Below are the code and all the weights of a small trained network. Each question names an input and a target symbol and asks about switching units off, where a switched-off unit gives its printed mean instead of its output.

import numpy as np


def w(rows, s, z=0):
    codes = np.array(rows[::2]) - 128.0
    scale = np.full(codes.shape[1], s)
    scale[-1] = z or s
    return codes * scale


def f(y):
    return np.maximum(y, 0)


def softmax(a):
    e = np.exp(a - a.max(-1, keepdims=True))
    return e / e.sum(-1, keepdims=True)


def log_softmax(a):
    a = a - a.max(-1, keepdims=True)
    return a - np.log(np.exp(a).sum(-1, keepdims=True))


def net(x, mask):
    ids = ['Δαεζηθτφ'.index(c) for c in x.split()]
    T = len(ids)
    res = E[ids] + P[:T]
    u = 0
    for l in range(3):
        r = res
        for j in range(2):
            rows = slice(4 * j, 4 * j + 4)
            q, k, v = (r @ M[l][rows].T for M in (Q, K, V))
            z = softmax(np.where(np.tri(T) > 0, q @ k.T / 4**0.5, -1e9)) @ v
            o = O[l][rows]
            res = res + np.where(mask[u + j], z, o[:, -1]) @ o[:, :-1]
        u += 2
        y = f(res @ A[l][:, :-1].T + A[l][:, -1])
        res = res + np.where(mask[u : u + 8], y, B[l][:, -1]) @ B[l][:, :-1]
        u += 8
    return log_softmax(res[-1] @ U[:, :-1].T + U[:, -1])


Q, K, V, O, A, B = {}, {}, {}, {}, {}, {}
E = w([
[129,143,138],'Δ',
[53,213,85],'α',
[147,112,140],'ε',
[151,99,158],'ζ',
[68,202,4],'η',
[170,150,147],'θ',
[240,52,81],'τ',
[27,198,212],'φ',
],0.0042)
P = w([
[169,133,115],'0',
[98,74,123],'1',
[166,182,119],'2',
[67,82,113],'3',
[169,223,123],'4',
[44,90,107],'5',
[181,254,123],'6',
],0.0051)
Q[0] = w([
[99,107,98],'0.h0',
[78,3,142],'0.h0',
[80,88,160],'0.h0',
[141,216,124],'0.h0',
[148,133,125],'0.h1',
[138,155,116],'0.h1',
[133,148,120],'0.h1',
[135,139,124],'0.h1',
],0.045)
K[0] = w([
[163,142,104],'0.h0',
[251,22,154],'0.h0',
[201,108,183],'0.h0',
[62,218,126],'0.h0',
[127,92,153],'0.h1',
[97,91,111],'0.h1',
[105,103,113],'0.h1',
[118,104,128],'0.h1',
],0.028)
V[0] = w([
[135,111,255],'0.h0',
[128,132,105],'0.h0',
[120,171,145],'0.h0',
[128,134,161],'0.h0',
[123,121,125],'0.h1',
[76,63,110],'0.h1',
[201,201,129],'0.h1',
[89,119,172],'0.h1',
],0.0098)
O[0] = w([
[191,200,221,7],'0.h0',
[118,110,112,151],'0.h0',
[116,193,112,131],'0.h0',
[141,160,148,101],'0.h0',
[128,119,131,128],'0.h1',
[126,51,164,123],'0.h1',
[132,245,113,151],'0.h1',
[121,77,76,86],'0.h1',
],0.011,0.0019)
A[0] = w([
[37,121,252,64],'0.n0',
[248,152,149,130],'0.n1',
[12,135,150,96],'0.n2',
[105,85,254,251],'0.n3',
[133,24,200,205],'0.n4',
[129,129,128,121],'0.n5',
[132,219,245,149],'0.n6',
[236,123,247,93],'0.n7',
],0.0081,0.0018)
B[0] = w([
[45,113,129,169],'0.n0',
[191,159,122,222],'0.n1',
[168,101,212,247],'0.n2',
[82,96,206,213],'0.n3',
[138,174,54,212],'0.n4',
[129,128,130,128],'0.n5',
[122,249,127,251],'0.n6',
[173,26,175,185],'0.n7',
],0.019,0.0014)
Q[1] = w([
[59,93,110],'1.h0',
[120,109,153],'1.h0',
[104,89,81],'1.h0',
[147,45,127],'1.h0',
[168,211,95],'1.h1',
[118,109,88],'1.h1',
[156,109,247],'1.h1',
[151,146,180],'1.h1',
],0.011)
K[1] = w([
[77,137,51],'1.h0',
[128,160,113],'1.h0',
[116,85,80],'1.h0',
[171,120,89],'1.h0',
[80,227,65],'1.h1',
[127,153,106],'1.h1',
[144,154,254],'1.h1',
[124,152,170],'1.h1',
],0.011)
V[1] = w([
[138,123,119],'1.h0',
[112,135,131],'1.h0',
[43,164,218],'1.h0',
[253,73,14],'1.h0',
[105,119,142],'1.h1',
[107,160,109],'1.h1',
[90,182,103],'1.h1',
[138,120,139],'1.h1',
],0.0036)
O[1] = w([
[123,138,129,121],'1.h0',
[137,109,123,135],'1.h0',
[149,24,105,169],'1.h0',
[94,254,158,63],'1.h0',
[119,140,102,94],'1.h1',
[152,148,121,203],'1.h1',
[155,161,101,254],'1.h1',
[127,103,149,113],'1.h1',
],0.0043,0.00061)
A[1] = w([
[80,157,172,1],'1.n0',
[80,83,91,36],'1.n1',
[104,18,169,120],'1.n2',
[64,106,233,110],'1.n3',
[128,128,128,127],'1.n4',
[2,137,135,138],'1.n5',
[128,128,128,125],'1.n6',
[79,152,171,10],'1.n7',
],0.0079,0.0031)
B[1] = w([
[108,161,225,155],'1.n0',
[184,178,150,138],'1.n1',
[152,15,214,212],'1.n2',
[87,195,4,239],'1.n3',
[128,128,128,128],'1.n4',
[142,46,194,252],'1.n5',
[127,127,128,128],'1.n6',
[109,157,226,154],'1.n7',
],0.014,0.0021)
Q[2] = w([
[69,167,14],'2.h0',
[120,113,64],'2.h0',
[71,149,160],'2.h0',
[83,121,55],'2.h0',
[216,248,117],'2.h1',
[87,123,136],'2.h1',
[86,120,138],'2.h1',
[195,85,105],'2.h1',
],0.011)
K[2] = w([
[123,126,10],'2.h0',
[145,94,114],'2.h0',
[57,155,86],'2.h0',
[113,98,80],'2.h0',
[77,186,245],'2.h1',
[115,132,82],'2.h1',
[117,132,84],'2.h1',
[176,92,172],'2.h1',
],0.012)
V[2] = w([
[172,114,114],'2.h0',
[92,151,182],'2.h0',
[205,99,71],'2.h0',
[68,159,201],'2.h0',
[40,161,245],'2.h1',
[77,157,148],'2.h1',
[136,123,109],'2.h1',
[255,86,50],'2.h1',
],0.0065)
O[2] = w([
[114,121,109,95],'2.h0',
[111,138,187,217],'2.h0',
[120,113,71,25],'2.h0',
[120,143,197,250],'2.h0',
[36,182,181,225],'2.h1',
[68,160,139,152],'2.h1',
[143,117,118,111],'2.h1',
[255,81,79,66],'2.h1',
],0.009,0.0019)
A[2] = w([
[199,136,140,3],'2.n0',
[76,70,76,106],'2.n1',
[117,115,96,253],'2.n2',
[186,188,47,118],'2.n3',
[85,87,6,128],'2.n4',
[88,78,103,56],'2.n5',
[187,140,143,163],'2.n6',
[171,92,68,169],'2.n7',
],0.018,0.0063)
B[2] = w([
[214,46,100,156],'2.n0',
[107,70,157,187],'2.n1',
[156,191,2,228],'2.n2',
[29,96,85,248],'2.n3',
[175,131,232,243],'2.n4',
[69,92,120,149],'2.n5',
[125,124,187,189],'2.n6',
[203,154,112,254],'2.n7',
],0.044,0.0079)
U = w([
[79,210,172,147],'Δ',
[149,69,92,1],'α',
[48,152,82,85],'ε',
[75,52,143,95],'ζ',
[98,96,113,202],'η',
[104,250,26,160],'θ',
[222,175,169,132],'τ',
[125,41,254,145],'φ',
],0.0052,0.0079)

Each question gives the input, a string of symbols that net reads in full, and the target symbol t.
The units are the heads (4 rows each of Q, K, V and O) and the neurons (one row each of A and B). Each row of codes is followed by its name. A weight is (code - 128) times the scale printed after its matrix; where a second scale follows, it is the last column's (O, A, B and U).
mask holds one flag per unit, layer by layer, with each layer's heads first. A switched-off unit (its flag False) gives its mean, the last column of its rows in O or B, instead of its output. The means were averaged over made-up inputs and are rounded, as every weight is.
A unit's drop is (log p(t) with every unit on - log p(t) with that unit switched off) / (log p(t) with every unit on - log p(t) with every unit switched off).
The circuit of an input: a set's keep is (log p(t) with only the set's units on - log p(t) with every unit switched off) / (log p(t) with every unit on - log p(t) with every unit switched off). Starting from the 12 units with the biggest drops (on a tie, the unit counted first), units are removed one at a time, each time the one whose removal leaves the highest keep (on an exact tie, the one counted first), for as long as the keep stays at least 0.8.
circuit, biggest first: the units of the circuit, biggest drop first
most important unit: the unit with the biggest drop
top k neurons: the k neurons with the biggest drops, biggest first
top k neurons in layer l: the k neurons of layer l with the biggest drops, biggest first
heads that matter: for each layer, one digit per head in row order, 1 if its drop is at least 0.15 and else 0, layers parted by /
input η α τ Δ θ Δ θ, target θ: heads that matter : 11 / 00 / 10
input η η Δ φ ζ, target Δ: heads that matter : 10 / 00 / 01
input θ φ θ φ α α, target φ: most important unit : 1.n2
input η Δ τ α, target τ: top 2 neurons : (2.n3 0.n3)
input τ θ ζ, target φ: heads that matter : 10 / 00 / 00
input τ τ η Δ, target τ: heads that matter : 00 / 00 / 11
input Δ θ ζ θ, target θ: top 2 neurons : (2.n4 2.n1)
input Δ α τ η φ θ, target φ: circuit, biggest first : (0.n6 1.n2 2.n2)
input τ τ Δ, target ε: heads that matter : 10 / 00 / 10
input α ζ φ η, target φ: top 4 neurons in layer 1 : (1.n2 1.n0 1.n7 1.n3)
input Δ θ θ η φ τ Δ, target Δ: circuit, biggest first : (2.h1 0.h0 0.n6 1.n0)
input ζ Δ τ, target α: top 4 neurons : (0.n1 2.n3 2.n0 2.n4)
input Δ α Δ φ ε τ, target φ: heads that matter : 10 / 00 / 11
input η ζ Δ τ Δ θ, target τ: circuit, biggest first : (2.n3)
input ζ φ ζ θ, target φ: heads that matter : 10 / 10 / 10
input α η τ α θ θ Δ, target θ: heads that matter : 10 / 00 / 00
input τ Δ τ Δ ζ, target φ: top 2 neurons : (2.n2 1.n3)
input ζ φ τ φ φ η, target φ: heads that matter : 00 / 00 / 10
input τ θ Δ ζ τ ζ τ, target α: heads that matter : 11 / 00 / 11
input ε ε τ ε, target τ: top 2 neurons : (2.n3 0.n6)
input ζ ζ α θ ε, target θ: heads that matter : 00 / 00 / 00
input θ θ θ η Δ, target τ: top neuron in layer 0 : (0.n3)
input ζ ε θ, target ζ: top 2 neurons in layer 1 : (1.n5 1.n2)
input φ τ τ τ τ τ, target τ: circuit, biggest first : (2.n7 2.h1 0.n6)
input ε Δ ζ φ ε τ, target φ: heads that matter : 11 / 00 / 11
input ε α Δ φ, target φ: top 2 neurons in layer 2 : (2.n2 2.n3)
